Here is a tiny trained network, its code and every weight. The questions are about switching its units off for an input and a target symbol, where a switched-off unit gives its printed mean instead of its output.

import numpy as np


def w(rows, s, z=0):
    codes = np.array(rows[::2]) - 128.0
    scale = np.full(codes.shape[1], s)
    scale[-1] = z or s
    return codes * scale


def norm(h):
    return h / np.sqrt((h * h).mean(-1, keepdims=True) + 1e-5)


def f(y):
    return np.maximum(y, 0)


def softmax(a):
    e = np.exp(a - a.max(-1, keepdims=True))
    return e / e.sum(-1, keepdims=True)


def log_softmax(a):
    a = a - a.max(-1, keepdims=True)
    return a - np.log(np.exp(a).sum(-1, keepdims=True))


def net(x, mask):
    ids = ['γδεημστ'.index(c) for c in x.split()]
    T = len(ids)
    res = E[ids] + P[:T]
    u = 0
    for l in range(2):
        r = norm(res)
        for j in range(2):
            rows = slice(2 * j, 2 * j + 2)
            q, k, v = (r @ M[l][rows].T for M in (Q, K, V))
            z = softmax(np.where(np.tri(T) > 0, q @ k.T / 2**0.5, -1e9)) @ v
            o = O[l][rows]
            res = res + np.where(mask[u + j], z, o[:, -1]) @ o[:, :-1]
        u += 2
        y = f(norm(res) @ A[l][:, :-1].T + A[l][:, -1])
        res = res + np.where(mask[u : u + 12], y, B[l][:, -1]) @ B[l][:, :-1]
        u += 12
    return log_softmax(norm(res)[-1] @ U[:, :-1].T + U[:, -1])


Q, K, V, O, A, B = {}, {}, {}, {}, {}, {}
E = w([
[84,211,110,100,27,214,207],'γ',
[79,105,125,167,65,98,167],'δ',
[73,157,32,146,131,214,103],'ε',
[58,20,153,56,106,148,132],'η',
[118,150,161,90,225,117,39],'μ',
[132,187,236,38,98,126,205],'σ',
[191,249,176,90,185,132,145],'τ',
],0.013)
P = w([
[170,84,99,140,118,135,167],'0',
[113,135,115,125,126,76,128],'1',
[101,128,165,138,154,166,143],'2',
[68,154,119,135,143,59,137],'3',
[45,137,216,175,164,185,131],'4',
[76,168,52,30,179,129,165],'5',
[139,115,178,153,94,148,80],'6',
[106,163,53,1,184,177,152],'7',
[169,125,81,85,79,93,72],'8',
[165,110,126,48,133,250,94],'9',
[154,146,83,60,123,81,78],'10',
],0.02)
Q[0] = w([
[4,157,112,125,209,90,206],'0.h0',
[144,143,94,118,72,46,86],'0.h0',
[178,130,116,94,42,117,45],'0.h1',
[105,146,47,55,182,62,200],'0.h1',
],0.041)
K[0] = w([
[102,113,176,255,139,102,169],'0.h0',
[146,119,150,90,170,203,135],'0.h0',
[148,119,89,36,159,175,133],'0.h1',
[167,124,205,161,86,209,76],'0.h1',
],0.047)
V[0] = w([
[164,254,158,133,132,131,117],'0.h0',
[84,109,214,31,107,96,126],'0.h0',
[183,140,179,107,86,117,248],'0.h1',
[188,65,151,144,219,70,128],'0.h1',
],0.049)
O[0] = w([
[34,97,193,140,178,130,172,59],'0.h0',
[109,161,82,6,108,186,68,156],'0.h0',
[172,81,243,70,105,185,169,117],'0.h1',
[168,133,38,72,145,138,213,2],'0.h1',
],0.024,0.03)
A[0] = w([
[148,95,151,19,255,198,165,72],'0.n0',
[93,72,149,119,241,135,221,63],'0.n1',
[122,63,134,228,147,24,181,67],'0.n2',
[46,118,145,101,182,76,224,66],'0.n3',
[121,150,125,148,130,154,207,30],'0.n4',
[50,76,228,193,130,40,177,199],'0.n5',
[178,84,200,119,119,229,148,167],'0.n6',
[119,151,19,99,211,111,234,3],'0.n7',
[227,194,157,123,139,147,150,110],'0.n8',
[112,51,164,153,46,95,54,89],'0.n9',
[137,169,88,142,140,152,161,15],'0.n10',
[128,199,60,171,88,139,185,117],'0.n11',
],0.022,0.0038)
B[0] = w([
[75,191,112,142,53,152,169,174],'0.n0',
[136,178,87,187,107,188,160,154],'0.n1',
[95,202,53,123,88,80,119,206],'0.n2',
[180,147,63,157,153,164,146,153],'0.n3',
[165,114,115,150,167,147,107,132],'0.n4',
[139,112,111,146,113,153,2,246],'0.n5',
[53,145,125,165,89,99,92,225],'0.n6',
[9,66,154,104,140,65,144,159],'0.n7',
[84,111,112,165,118,129,102,175],'0.n8',
[135,185,156,104,189,106,202,250],'0.n9',
[133,98,135,118,163,134,117,139],'0.n10',
[119,103,184,115,143,138,89,168],'0.n11',
],0.043,0.017)
Q[1] = w([
[121,129,117,127,136,123,114],'1.h0',
[218,57,138,115,181,235,253],'1.h0',
[95,185,106,144,124,120,58],'1.h1',
[51,176,116,116,63,85,86],'1.h1',
],0.06)
K[1] = w([
[135,111,120,102,143,133,117],'1.h0',
[4,198,111,66,168,171,23],'1.h0',
[195,99,153,175,89,108,166],'1.h1',
[201,72,143,154,117,92,238],'1.h1',
],0.047)
V[1] = w([
[221,116,215,170,13,114,144],'1.h0',
[45,112,210,165,205,126,145],'1.h0',
[126,193,81,172,121,209,219],'1.h1',
[144,146,67,252,172,118,72],'1.h1',
],0.036)
O[1] = w([
[163,219,166,102,196,113,203,253],'1.h0',
[53,102,194,197,154,158,100,64],'1.h0',
[109,173,54,166,101,185,193,114],'1.h1',
[178,113,113,252,99,76,99,218],'1.h1',
],0.023,0.037)
A[1] = w([
[206,160,45,61,48,118,82,122],'1.n0',
[46,93,94,103,132,27,216,199],'1.n1',
[147,161,146,86,55,100,135,191],'1.n2',
[128,74,122,150,32,100,52,253],'1.n3',
[105,85,211,130,154,123,41,174],'1.n4',
[117,96,125,154,58,95,91,153],'1.n5',
[58,3,91,121,110,186,66,68],'1.n6',
[204,103,72,152,149,117,128,107],'1.n7',
[69,129,62,88,237,135,95,82],'1.n8',
[153,151,117,176,94,68,111,133],'1.n9',
[197,154,157,140,174,88,207,183],'1.n10',
[112,176,78,213,144,215,190,47],'1.n11',
],0.028,0.0028)
B[1] = w([
[173,41,110,131,181,182,65,234],'1.n0',
[108,17,154,120,216,153,116,163],'1.n1',
[113,141,79,174,150,157,108,201],'1.n2',
[78,191,100,83,159,85,189,241],'1.n3',
[178,74,138,129,187,165,120,199],'1.n4',
[93,156,99,111,126,111,170,206],'1.n5',
[157,98,133,86,223,86,193,173],'1.n6',
[116,178,168,84,103,118,115,176],'1.n7',
[115,128,138,148,1,109,145,183],'1.n8',
[106,177,95,130,93,105,159,251],'1.n9',
[92,182,113,36,205,141,125,210],'1.n10',
[180,110,103,161,209,185,163,180],'1.n11',
],0.041,0.02)
U = w([
[138,115,244,153,151,133,96,171],'γ',
[200,217,165,70,217,92,253,3],'δ',
[103,205,113,170,75,46,123,147],'ε',
[199,122,87,63,102,160,97,154],'η',
[71,70,110,88,180,86,211,128],'μ',
[51,179,176,62,16,182,171,131],'σ',
[134,143,108,194,166,222,218,100],'τ',
],0.0062,0.0029)

Each question gives the input, a string of symbols that net reads in full, and the target symbol t.
The units are the heads (2 rows each of Q, K, V and O) and the neurons (one row each of A and B). Each row of codes is followed by its name. A weight is (code - 128) times the scale printed after its matrix; where a second scale follows, it is the last column's (O, A, B and U).
mask holds one flag per unit, layer by layer, with each layer's heads first. A switched-off unit (its flag False) gives its mean, the last column of its rows in O or B, instead of its output. The means were averaged over made-up inputs and are rounded, as every weight is.
A unit's drop is (log p(t) with every unit on - log p(t) with that unit switched off) / (log p(t) with every unit on - log p(t) with every unit switched off).
The circuit of an input: a set's keep is (log p(t) with only the set's units on - log p(t) with every unit switched off) / (log p(t) with every unit on - log p(t) with every unit switched off). Starting from the 12 units with the biggest drops (on a tie, the unit counted first), units are removed one at a time, each time the one whose removal leaves the highest keep (on an exact tie, the one counted first), for as long as the keep stays at least 0.8.
circuit, biggest first: the units of the circuit, biggest drop first
k most important neurons: the k neurons with the biggest drops, biggest first
k most important neurons of layer l: the k neurons of layer l with the biggest drops, biggest first
input σ ε ε ε γ ε δ, target σ: circuit, biggest first -> 0.h1, 1.h1, 1.n8
input γ τ τ μ γ η ε, target η: circuit, biggest first -> 0.h0
input ε μ τ δ τ μ η, target μ: circuit, biggest first -> 0.h1, 0.n7, 1.n1
input μ γ ε τ τ τ τ, target τ: circuit, biggest first -> 0.h0, 0.n1, 1.n11
input ε δ ε ε δ σ γ, target σ: circuit, biggest first -> 0.h1, 0.h0
input η σ δ η η ε μ η, target μ: circuit, biggest first -> 0.h1, 0.n7
input γ δ σ γ δ γ γ η σ, target η: 2 most important neurons -> 0.n6, 0.n7
input μ ε ε ε η δ η δ, target η: 2 most important neurons -> 1.n0, 0.n6
input η μ η σ, target η: circuit, biggest first -> 0.h0, 1.n0
input σ η ε σ ε σ σ δ σ, target σ: circuit, biggest first -> 0.h1, 1.h1
input δ δ ε γ ε σ γ η γ, target η: 3 most important neurons -> 1.n0, 0.n9, 1.n3
input ε τ μ ε σ μ, target σ: circuit, biggest first -> 0.n0, 0.h0
input σ δ η δ δ ε, target σ: circuit, biggest first -> 1.h1, 0.h1, 1.n8
input ε ε ε γ ε, target γ: circuit, biggest first -> 0.h1
input σ γ σ δ ε τ σ τ δ μ ε, target μ: circuit, biggest first -> 0.n7, 1.n1, 0.h1
input ε μ η ε ε μ τ τ δ η δ, target η: 2 most important neurons of layer 0 -> 0.n2, 0.n6
input ε ε σ ε, target σ: circuit, biggest first -> 0.h1, 0.n0, 0.h0
input η τ τ γ μ δ ε ε ε μ, target η: circuit, biggest first -> 0.h0, 1.h0, 0.n5
input ε δ γ ε μ τ δ, target τ: 3 most important neurons -> 1.n11, 0.n1, 0.n3
input μ η η ε δ σ τ γ, target μ: 2 most important neurons -> 1.n6, 0.n7
input γ δ δ, target γ: most important neuron -> 0.n6
input η γ τ σ η, target σ: 3 most important neurons of layer 0 -> 0.n0, 0.n5, 0.n6
input τ τ μ ε δ η, target τ: 2 most important neurons of layer 1 -> 1.n11, 1.n3
input δ δ ε γ δ μ γ δ γ μ ε, target μ: 2 most important neurons of layer 0 -> 0.n7, 0.n9
input η τ ε ε σ δ γ, target η: 2 most important neurons -> 1.n0, 1.n3
input η τ μ δ η γ η ε τ τ, target η: 3 most important neurons of layer 0 -> 0.n5, 0.n3, 0.n6
input τ μ ε τ ε γ δ, target τ: 3 most important neurons -> 0.n1, 0.n3, 1.n11
